[[104 141 124]
 [109 103 149]
 [122 127 107]]
->
[[104 141]
 [109 103]
 [122 127]]

[[103 136]
 [126 124]
 [132 107]
 [123 120]]
->
[[103 136]
 [126 124]
 [132 107]]

[[123 148 105 143]
 [132 143 126 146]
 [121 123 134 139]
 [138 128 151 109]
 [143 127 157 128]]
->
[[123 148]
 [132 143]
 [121 123]]

[[136 148]
 [117 137]
 [113 127]
 [135 106]]
->
[[136 148]
 [117 137]
 [113 127]]

[[128 128 128 130]
 [124 123 124  99]
 [127 129 130 131]
 [127 121 135 128]]
->
[[128 128]
 [124 123]
 [127 129]]

[[149 115 106]
 [150 137 116]
 [113 132 107]]
->
[[149 115]
 [150 137]
 [113 132]]
---
[[136 114 121 117 129 127 128 124 135 140 144 126 152 145 145]
 [131 135 128 125 114 121 106 133 140 126 120 110 133 113 121]
 [111 127 133 130 137 133 121 145 134 124 122 118 119 107 115]]
->
[[136 114 121 117 129 127 128 124 135 140 144 126 152 145 145]
 [111 127 133 130 137 133 121 145 134 124 122 118 119 107 115]
 [131 135 128 125 114 121 106 133 140 126 120 110 133 113 121]]

[[107 115 135 127 123 110 109 150 107 136 112 110 128]
 [136 148 118 128 143 150 126 117 135 145 124 150 116]
 [141 117 136 127 114 143 148 117 118 126 142 136 141]
 [145 132 133 125 134 146 134 118 120 139 147 139 111]]
->
[[107 115 135 127 123 110 109 150 107 136 112 110 128]
 [141 117 136 127 114 143 148 117 118 126 142 136 141]
 [145 132 133 125 134 146 134 118 120 139 147 139 111]
 [136 148 118 128 143 150 126 117 135 145 124 150 116]]

[[124 140 143 128 135 107 107 145 143 140 120 148 121 147 150]
 [128 135 116 118 118 113 137 138 145 148 128 134 120 123 129]
 [117 131 106 120 143 120 108 110 125 138 111 135 121 115 126]
 [146 119 144 143 138 112 150 126 132 109 114 110 149 138 151]
 [121 139 126 147 112 140 109 113 111 112 147 119 108 115 138]
 [124 107 137 135 128 133 140 149 122 109 115 113 116 140 140]]
->
[[124 107 137 135 128 133 140 149 122 109 115 113 116 140 140]
 [146 119 144 143 138 112 150 126 132 109 114 110 149 138 151]
 [117 131 106 120 143 120 108 110 125 138 111 135 121 115 126]
 [128 135 116 118 118 113 137 138 145 148 128 134 120 123 129]
 [121 139 126 147 112 140 109 113 111 112 147 119 108 115 138]
 [124 140 143 128 135 107 107 145 143 140 120 148 121 147 150]]

[[128 128 128 128 134 127 121 118 125 136 134]
 [127 124 126 128 133 126 136 105 131 125 130]
 [124 131 128 128 135 127 122 129 132 130 130]
 [131 125 129 129 130 128 125 123 136 126 130]
 [129 132 129 129 121 132 139 124 126 132 134]
 [125 135 129 130 141 127 130 127 126 125 128]]
->
[[127 124 126 128 133 126 136 105 131 125 130]
 [131 125 129 129 130 128 125 123 136 126 130]
 [128 128 128 128 134 127 121 118 125 136 134]
 [124 131 128 128 135 127 122 129 132 130 130]
 [129 132 129 129 121 132 139 124 126 132 134]
 [125 135 129 130 141 127 130 127 126 125 128]]

[[118 146 133 141 114 125 130 123 138 132 127 122 108 130 108]
 [144 141 152 138 115 145 101 103 116 146 144 120 139 101 139]
 [136 118 133 114 137 132 109 118 119 126 128 134 143 109 146]
 [148 113 133 119 140 141 118 125 112 133 139 131 156 117 158]
 [124 125 124 121 136 125 127 128 133 122 122 134 125 127 128]
 [129 123 132 116 142 126 120 129 130 122 124 141 137 120 141]]
->
[[148 113 133 119 140 141 118 125 112 133 139 131 156 117 158]
 [136 118 133 114 137 132 109 118 119 126 128 134 143 109 146]
 [129 123 132 116 142 126 120 129 130 122 124 141 137 120 141]
 [124 125 124 121 136 125 127 128 133 122 122 134 125 127 128]
 [144 141 152 138 115 145 101 103 116 146 144 120 139 101 139]
 [118 146 133 141 114 125 130 123 138 132 127 122 108 130 108]]

[[128 131 125 134 117 113 135 129]
 [141 142 157 108 133 102 102 130]
 [126 132 137 137 128 137 128 112]
 [118 128 142 139 132 136 127 110]
 [142 148 142 122 129 124 115 115]
 [117 120 129 133 136 131 131 116]
 [137 133 111 147 112 103 146 139]
 [116 115 121 131 140 126 127 116]
 [109 123 143 140 141 139 126 104]
 [117 113 143 136 110 132 125 147]]
->
[[117 113 143 136 110 132 125 147]
 [116 115 121 131 140 126 127 116]
 [117 120 129 133 136 131 131 116]
 [109 123 143 140 141 139 126 104]
 [118 128 142 139 132 136 127 110]
 [128 131 125 134 117 113 135 129]
 [126 132 137 137 128 137 128 112]
 [137 133 111 147 112 103 146 139]
 [141 142 157 108 133 102 102 130]
 [142 148 142 122 129 124 115 115]]

[[134 148 117 131 119 121 151]
 [127 117 132 113 129 129 115]]
->
[[127 117 132 113 129 129 115]
 [134 148 117 131 119 121 151]]

[[133 148 111]
 [133 132 108]
 [107 103 143]
 [106 125 119]
 [116 151 142]
 [151 137 139]
 [104 139 123]
 [113 123 135]
 [141 140 104]
 [121 115 103]
 [150 152 113]
 [110 144 108]]
->
[[107 103 143]
 [121 115 103]
 [113 123 135]
 [106 125 119]
 [133 132 108]
 [151 137 139]
 [104 139 123]
 [141 140 104]
 [110 144 108]
 [133 148 111]
 [116 151 142]
 [150 152 113]]
